Each row is followed by its tier, which names the range that a hidden value of the row falls in. A new part has a new value, new ranges and new names.
109; -320; 157; -68; -129; -98; 38; -3; -43; 177; -11; 167; 142; 285; -57; 268; 75; -32; -125; -99; -106; -376; -237; -18; -160; 40; 53; 127; -107; 125; 187; -49; 44; 96; -206; -70 : <64>
21; 133; -124; -28; -3; -19; -99; 26; -72; 47; 60; -27; -54; 14; -105; -48; 41; 200; -121; 230; 53; -157; 229; 67; -10; 24; -49; -30; -107; 65; -58; 127; -82; 36; -1; -16 : <68>
-58; -122; 81; -46; -248; -139; 173; -214; 19; -67; -122; -211; -313; 183; -169; 90; 191; -42; 349; -47; 218; -382; -76; -88; -372; 100; -159; 97; 53; -149; 31; -496; 59; 111; 239; 11 : <84>
114; -17; 170; -32; 128; -66; 77; 13; 2; 129; 112; -325; -179; -16; -46; 32; 71; 240; -194; -22; -193; 63; 4; -87; -9; 83; -77; 11; -72; 44; 151; 217; 64; 71; -113; -112 : <71>
-32; -145; 110; 40; -111; -23; 175; -120; 27; 122; 26; -52; -57; 160; -18; 192; 65; -198; 105; -135; -45; -228; -81; 155; -3; 80; -28; -92; 77; 22; 7; -359; 247; 49; -104; 80 : <71>
3; -326; 161; 17; -174; 115; -64; -222; 163; 178; 32; 24; 145; 291; -15; 212; 44; -328; -109; -207; -144; -30; -250; 75; -110; 5; 36; 40; 90; 95; 204; -142; 183; 142; -126; -213 : <68>
10; 283; -78; 52; 155; 2; 175; 192; -297; -41; -203; -43; -120; -151; 119; -110; 79; 153; 306; 180; 352; -266; 416; 24; 18; -6; -203; -164; 35; -139; -350; -247; 55; -50; 112; 198 : <69>
-178; 83; -210; 205; 187; 287; -94; -42; -35; -45; -383; 71; 162; -114; 69; -21; -15; -149; 530; 43; 545; -200; 578; 34; -28; -29; -174; -6; 351; -253; -582; -493; -42; -126; 47; -113 : <74>
225; -298; 183; -25; 21; -139; 256; 93; -41; 263; -4; 121; 184; 57; 121; 179; 43; 25; -171; -164; -202; -121; -245; -55; 99; 76; 66; -7; -71; 131; 131; 56; 202; -67; -299; -21 : <69>
80; 5; -86; 7; -6; 75; -97; -80; 137; 210; 222; -49; 122; -37; 19; -70; -39; 10; -427; 91; -252; 329; 37; 139; 260; 20; 74; -113; -43; 217; 88; 367; 100; -12; -140; -157 : <75>
-79; 482; -82; -10; 65; 133; -43; -15; -134; -77; 105; -459; -326; -170; 41; -303; 61; 117; -88; 289; 84; 378; 395; 104; 91; -68; -195; -155; 11; 14; -107; 176; 37; 158; 350; 27 : <64>
149; 7; -143; 69; 122; 35; -84; -23; 143; 196; 73; -9; 39; -80; -29; -108; 14; 243; -153; 129; -29; 20; 189; -5; 96; 77; -65; -207; -31; -46; -21; 195; 60; -128; -228; -142 : <75>
-142; -172; 245; 10; -25; 65; 122; -153; -6; -20; -140; -277; -79; 104; -27; 218; 62; -268; 206; -265; 41; -56; -41; -33; -150; 47; -48; 261; 210; 33; -48; -338; 71; 141; 114; -172 : <84>
41; -86; 16; 7; -145; 87; -46; -110; 33; 114; -4; 43; 54; 176; 35; 14; 76; -149; -44; 14; 28; -51; -54; 66; -97; -35; -57; -99; 19; 10; 89; -101; 144; 102; 6; -76 : <68>
-2; -23; 75; -82; -162; -31; 107; -8; -133; 82; 64; -23; 52; 106; 68; 73; 43; -151; -195; 24; -103; 55; -95; 117; 76; -39; 47; 70; -53; 229; 69; 39; 97; 140; 88; 41 : <71>
84; 46; -53; 64; 41; 257; -142; -102; 106; 112; -53; -101; 102; -43; 174; -221; 45; -78; -107; 70; 82; 408; 125; -51; 15; -102; -132; -156; 118; -76; 15; 149; 127; 36; 78; -260 : <82>
77; 1; -187; 72; -37; 143; -56; -105; 101; 108; -122; 48; 131; -54; 128; -201; 57; -26; 53; 139; 221; 190; 171; -51; 11; -59; -124; -154; 110; -139; -112; -28; 94; -75; 66; -139 : <74>
94; -396; 102; 87; -76; 231; -84; -166; 174; 211; -195; 205; 362; 218; 163; 114; 49; -352; 43; -226; 69; 29; -186; -73; -142; -66; -30; -12; 193; -75; 86; -191; 198; 26; -158; -318 : <82>
-7; 127; -47; 147; 188; 160; 11; 32; -48; 78; -98; -32; -14; -66; 74; -28; 21; -1; 202; 30; 182; -162; 343; 111; 58; 24; -151; -248; 136; -127; -255; -236; 150; -57; -113; 16 : <68>
136; -108; 55; 118; 123; 66; -18; -59; 101; 125; -143; -49; -117; 102; -38; 17; 133; 155; 279; -45; 199; -383; 118; -123; -282; 80; -241; -238; 77; -328; -2; -296; 150; -34; -200; -113 : <68>
223; -258; 58; 28; 32; -93; 51; 4; 109; 287; 84; 132; 100; 123; -41; 138; 48; 157; -166; -59; -175; -275; -126; -6; 4; 121; 9; -158; -100; 19; 158; 54; 164; -82; -413; -68 : <68>
72; 163; -93; -44; -35; 28; -28; 106; -181; 76; 30; 77; 79; -2; 93; -108; 35; 67; -198; 228; 41; 21; 148; 93; 90; -74; -30; -92; -113; 128; -41; 188; 19; 61; 65; 43 : <64>
47; 183; -78; -6; 134; -31; 30; 139; -135; 116; 128; -60; 7; -127; 5; -31; -29; 203; -247; 176; -105; 12; 256; 139; 258; 41; 18; -73; -103; 186; -118; 258; 1; -32; -114; 54 : <64>
65; -464; 277; -5; -164; -76; 139; -121; 50; 181; -81; 104; 70; 376; -59; 380; 116; -207; 122; -294; -64; -494; -346; -22; -271; 81; -5; 84; 31; -10; 199; -406; 196; 107; -237; -60 : <71>
68; -78; -165; 127; 29; 168; -43; -35; 29; 90; -303; 219; 220; 2; 142; -92; 65; -60; 304; 70; 401; -151; 235; -81; -104; -49; -160; -141; 168; -253; -249; -291; 75; -121; -24; -115 : <74>
62; 8; 31; 17; 17; -35; 225; 109; -194; 68; -158; 72; 45; -21; 146; 30; 69; -35; 156; 2; 159; -208; 90; 19; 34; 5; -77; -78; 30; -15; -163; -225; 143; -35; 6; 119 : <69>
-5; 59; -172; 137; 31; 263; -74; -98; 71; 92; -145; 66; 181; -72; 182; -163; 7; -191; 121; 72; 239; 192; 265; 72; 99; -74; -112; -212; 208; -116; -228; -150; 157; -74; 42; -121 : <82>
-54; -168; 95; 39; -184; -39; 261; -113; -36; 84; -84; 40; -12; 170; 44; 199; 84; -311; 254; -154; 78; -308; -104; 152; -29; 59; -32; -73; 122; -4; -71; -542; 273; 32; -7; 147 : <69>
-61; -7; 10; -99; -208; -88; 162; -74; -69; 56; 125; -100; 21; 13; 12; 56; 7; -175; -238; 24; -164; 180; -87; 157; 201; 20; 119; 144; -32; 326; 15; 70; 72; 83; 154; 34 : <84>
-38; -365; 266; 10; -278; 75; 152; -221; 62; 162; -23; 37; 120; 355; 91; 295; 78; -543; 44; -315; -117; -95; -382; 143; -96; -16; 35; 13; 145; 97; 186; -423; 341; 189; -46; -35 : <71>
211; -342; 156; -17; -95; -173; 293; 30; -11; 260; -18; 192; 147; 149; 92; 207; 80; -46; -56; -169; -137; -281; -305; -10; 26; 92; 44; -81; -63; 70; 144; -151; 268; -68; -286; 65 : <69>
116; -233; 86; 24; 90; 14; -99; 12; 38; 167; -73; 92; 119; 156; -85; 177; 52; 125; -28; -67; 0; -352; 9; -93; -180; 67; -38; 61; -27; -31; 57; -2; -23; 5; -286; -210 : <68>
76; -64; 76; -11; -17; -83; 221; 35; -83; 129; -2; -25; 13; -2; 81; 70; 51; -21; -35; -42; -56; -71; -36; 44; 102; 51; -9; -47; -11; 85; -16; -75; 168; -18; -67; 66 : <69>
-70; 178; -49; -76; -192; -32; 93; -53; -127; 16; 140; -147; -109; 29; 16; -57; 47; -100; -173; 168; -56; 133; 59; 206; 136; -30; 1; -30; -59; 210; -4; 32; 91; 139; 223; 133 : <71>
7; -87; -106; 59; 47; 130; -170; -59; 49; 51; -196; 73; 139; 50; -34; -5; 43; 40; 133; 69; 260; -161; 225; -97; -167; -10; -103; 74; 97; -123; -148; -90; -96; -25; -29; -236 : <82>
-200; 220; 18; 80; 153; 102; 55; 26; -188; -94; -136; -239; -187; -54; -44; 75; 29; -31; 331; 31; 250; -259; 436; 127; -24; 33; -153; 28; 162; -64; -358; -364; -9; 71; 107; 71 : <71>
-10; 242; -74; -35; 106; -15; -89; 88; -164; -24; 17; -181; -176; -46; -116; -73; 57; 310; -44; 251; 114; -162; 349; 0; -66; 18; -122; 31; -103; 16; -115; 144; -149; 78; 79; -15 : <64>
-15; 249; -89; -101; -100; -77; 139; -62; -37; 22; 223; -345; -164; -214; 29; -213; 10; 56; -356; 190; -183; 524; 89; 109; 311; 21; 37; 16; -67; 290; 3; 351; 52; 40; 284; 4 : <84>

New part:
19; -411; 203; 356; -222; -213; 366; -85; 544; 313; -33; -550; -388; 721; -10; -79; -368; 38; 226; -49; -597; 0; -200; 154; -365; 208; -340; 151; 455; -479; 312; 374; -118; 40; 151; -361 : fedaf
645; 174; 486; -122; 199; -475; 484; 48; -246; 85; 99; -418; -226; 287; 20; -67; -321; 42; -21; -262; 696; 53; -159; 359; 372; -9; -218; -134; 60; 68; 238; 5; -278; -320; 59; -182 : nosuz
38; 232; 216; 379; 117; 321; 95; 272; 311; -9; -381; 318; 546; -124; 190; -210; -119; -207; 73; -562; -309; 18; 3; -288; -178; -36; -370; 438; 313; -262; -301; 349; 181; -253; 221; -352 : bez
-171; 436; 480; -28; 786; -298; 652; 19; -120; 480; 244; -508; -116; 422; 194; 179; -261; -93; 297; -104; 144; 274; -73; 100; -58; -343; -252; -13; 315; -222; 85; 216; -234; -153; -479; -156 : nosuz
337; -670; 72; 316; -425; 100; -112; -442; -27; 120; -139; 67; -357; 9; -515; 302; -203; 112; -93; 448; 126; -11; -664; 432; -496; 415; 56; -294; 288; 20; 403; -414; 0; 713; 228; 301 : gis
223; -35; 366; 146; 209; 141; 264; 351; 374; 330; -175; 105; 21; 138; 425; -161; -347; -181; -4; -519; -249; 234; -121; 79; -411; 190; -430; 525; 556; -407; -274; 472; 147; -313; 103; -535 : maf
-564; 720; 157; 151; 615; -191; 899; 152; 206; 255; 227; -457; -47; 503; 428; 9; -223; -147; 305; 5; 78; 261; 54; -171; 197; -410; -236; 362; 434; -181; -150; 227; -185; -18; -308; 59 : bez
-277; 540; 398; 45; 765; -252; 815; 96; -31; 410; 197; -445; -79; 418; 354; 97; -242; -123; 291; -114; 163; 342; -51; 9; -11; -349; -251; 178; 398; -237; -108; 240; -120; -103; -401; -87 : maf
186; 97; 294; 251; 173; 257; 160; 335; 302; 144; -305; 287; 298; -51; 341; -198; -223; -205; -4; -568; -230; 148; -79; -98; -307; 89; -392; 494; 444; -316; -351; 389; 214; -296; 180; -439 : gis
-178; 368; -180; 471; -29; 410; -337; 1; 132; -313; -365; 384; 890; -294; -291; -105; 197; -142; 131; -381; -538; -297; 91; -592; 137; -263; -256; -101; -40; 52; -155; -38; -108; -140; 110; -60 : gerab
343; -622; 379; 82; 9; -144; 216; -11; 287; 570; 49; -304; -614; 533; 191; 46; -442; -13; 13; -95; -342; 220; -402; 455; -676; 343; -311; 74; 614; -443; 155; 306; -16; -22; -41; -420 : nosuz
7; -177; -545; 164; -364; -360; 121; -535; -161; -382; 285; -319; -289; 343; 184; -262; 232; 281; -77; 280; 37; -185; -85; -253; 517; 12; 209; -577; -274; 302; -256; -125; -574; 60; 31; 233 : gerab
-153; 436; 481; 31; 745; -311; 727; -4; -135; 419; 182; -496; -81; 395; 197; 138; -231; -72; 311; -117; 175; 291; -86; 71; -40; -328; -236; 12; 289; -226; 29; 215; -160; -112; -401; -129 : maf
453; 263; 447; -152; 156; -441; 343; 76; -70; 70; 218; -498; -239; 388; 45; -69; -375; -16; -24; -133; 697; -156; -19; 258; 551; -140; -193; -106; 11; 148; 490; 100; -552; -378; 17; -152 : kigi
281; 119; 86; 281; 200; 472; -362; 43; -264; -126; -401; 749; 706; -570; 34; -67; 170; -197; -113; -483; -88; 4; -199; -298; -222; -137; -152; -127; 128; 72; -486; -86; 225; -160; 32; -58 : maf
-347; 716; -60; -99; 538; 87; 763; 470; 241; 242; 285; 60; -236; 195; 781; -9; -318; -255; -124; 36; 482; 440; -61; 32; 208; -141; -201; 667; 707; 71; -538; -7; -92; -2; -228; 208 : maf
340; -37; -87; 159; 134; 358; -563; -134; -462; -145; -178; 686; 450; -471; 44; -23; 252; -145; -231; -240; 13; -102; -271; -237; -87; -227; 11; -531; 50; 298; -406; -292; -11; -133; -133; 150 : Soki
-20; 267; -49; 505; 8; 414; -290; -56; -43; -317; -441; 506; 882; -394; -189; -131; 227; -149; 83; -404; -340; -223; -26; -547; 17; -261; -165; -116; -31; 45; -268; -23; 73; -91; 150; -5 : fedaf
723; 129; 409; -114; 108; -456; 471; 81; -243; 22; 81; -339; -275; 281; 97; -133; -300; 35; -102; -272; 737; 63; -205; 371; 401; 32; -207; -120; 103; 114; 130; -46; -220; -322; 131; -131 : nosuz
-165; 338; -203; 481; -23; 393; -352; -61; 58; -332; -354; 392; 882; -304; -299; -99; 235; -126; 126; -338; -510; -301; 58; -594; 137; -288; -206; -186; -73; 85; -170; -81; -103; -105; 86; -6 : gerab
-151; 358; -182; 476; -24; 394; -345; -24; 83; -334; -371; 386; 900; -300; -303; -109; 219; -137; 124; -382; -519; -305; 74; -598; 150; -286; -240; -154; -63; 77; -157; -57; -101; -144; 105; -39 : gerab
-217; 444; 505; -37; 659; -335; 456; -38; -34; 407; 313; -642; -98; 499; 68; 179; -296; -103; 308; 9; 188; -18; 43; 29; 161; -461; -209; -123; 150; -111; 476; 274; -526; -213; -460; -140 : kigi
-105; -129; -398; 134; -312; -405; 371; -532; -32; -320; 332; -420; -369; 344; 293; -259; 95; 338; -31; 344; 248; -96; -16; -190; 489; 164; 252; -261; -310; 185; -221; 106; -619; 152; 101; 136 : gerab
-526; 761; 36; 82; 546; -70; 897; 309; 279; 215; 244; -255; -114; 410; 614; -44; -263; -203; 135; 19; 236; 318; 38; -129; 256; -316; -227; 560; 563; -83; -336; 160; -143; -14; -236; 134 : bez
249; -515; -31; 49; -319; 236; -344; -276; 36; 194; 81; 204; -438; -90; -409; 406; -295; 22; -261; 558; 305; -59; -572; 493; -347; 395; 65; -230; 333; 230; 473; -505; -291; 628; 54; 347 : Soki
-143; -27; -77; 130; -173; -312; 605; -452; 70; -226; 226; -338; -281; 141; 386; -209; -84; 328; 4; 305; 582; 43; 20; -108; 319; 339; 260; 223; -317; 18; -209; 382; -493; 258; 246; -23 : fedaf
-299; 406; -80; 356; 9; 278; -25; 269; 599; -70; -233; 41; 602; 62; -91; -153; -113; -151; 205; -463; -714; -192; 240; -440; 110; -65; -478; 364; 177; -208; -39; 309; -235; -301; 137; -415 : gerab
-555; 762; 94; -192; 709; -30; 622; 423; 328; 429; 488; -268; -295; 456; 724; 81; -399; -288; 22; 108; 295; 233; 112; -20; 270; -385; -241; 503; 616; 22; -102; 214; -468; -189; -489; 52 : kigi
161; -657; 327; 77; -109; -141; 12; -119; 403; 574; 182; -438; -703; 649; 54; 142; -495; -25; 23; 190; -327; -30; -348; 428; -545; 239; -219; -41; 527; -328; 571; 290; -329; 80; -93; -293 : kigi
117; -217; -90; 96; -177; -334; 521; -485; -170; -220; 219; -196; -401; 107; 526; -257; 2; 318; -131; 268; 665; 117; -147; -30; 227; 318; 323; 5; -234; 91; -404; 252; -335; 220; 204; 71 : bez
-423; 381; -609; 158; -383; 333; -3; 51; 484; -252; 120; 153; 11; -67; -328; 195; -182; -33; -153; 507; 175; -167; -91; -50; 457; 193; -71; 246; 227; 419; 178; -557; -526; 545; 195; 512 : gerab
-324; 475; -442; 177; -252; 312; 201; 153; 392; -251; 65; 241; 29; -94; -34; 77; -198; -98; -184; 369; 410; -55; -111; -63; 446; 100; -53; 413; 320; 375; -36; -435; -314; 448; 235; 517 : fedaf
-561; 777; 7; 103; 507; -97; 890; 292; 305; 180; 248; -309; -88; 447; 570; -45; -255; -191; 160; 29; 187; 270; 72; -163; 309; -337; -234; 531; 529; -71; -282; 156; -188; -17; -227; 144 : bez
237; -388; 367; 11; 105; -85; 197; 188; 423; 561; 95; -255; -508; 523; 350; -23; -493; -102; -12; -201; -328; 171; -230; 351; -508; 253; -379; 264; 638; -412; 122; 433; -121; -220; -64; -512 : Soki
292; 28; -26; 406; 53; 380; -363; -162; -398; -274; -414; 684; 681; -510; -59; -94; 295; -127; -91; -344; -67; -86; -266; -363; -128; -215; -26; -369; 16; 162; -459; -217; 225; -33; 81; 139 : gis
-97; 282; 144; 389; 44; 256; 159; 281; 481; -8; -311; 143; 485; 35; 149; -219; -169; -188; 136; -500; -427; -41; 90; -316; -75; -30; -412; 498; 312; -294; -180; 402; 43; -251; 229; -383 : fedaf
366; -706; 359; 170; -86; -176; 252; -139; 224; 516; -3; -329; -632; 527; 66; 74; -403; 37; 36; 13; -298; 209; -493; 479; -701; 371; -246; -10; 580; -433; 208; 215; 45; 140; 32; -303 : maf
-145; 478; 298; 228; 211; -503; 593; -193; 66; -6; 89; -859; 146; 548; -406; 26; -167; 105; 468; -89; 10; -187; 124; -109; 497; -307; -270; -197; -166; -109; 557; 142; -519; -127; -56; -154 : gerab
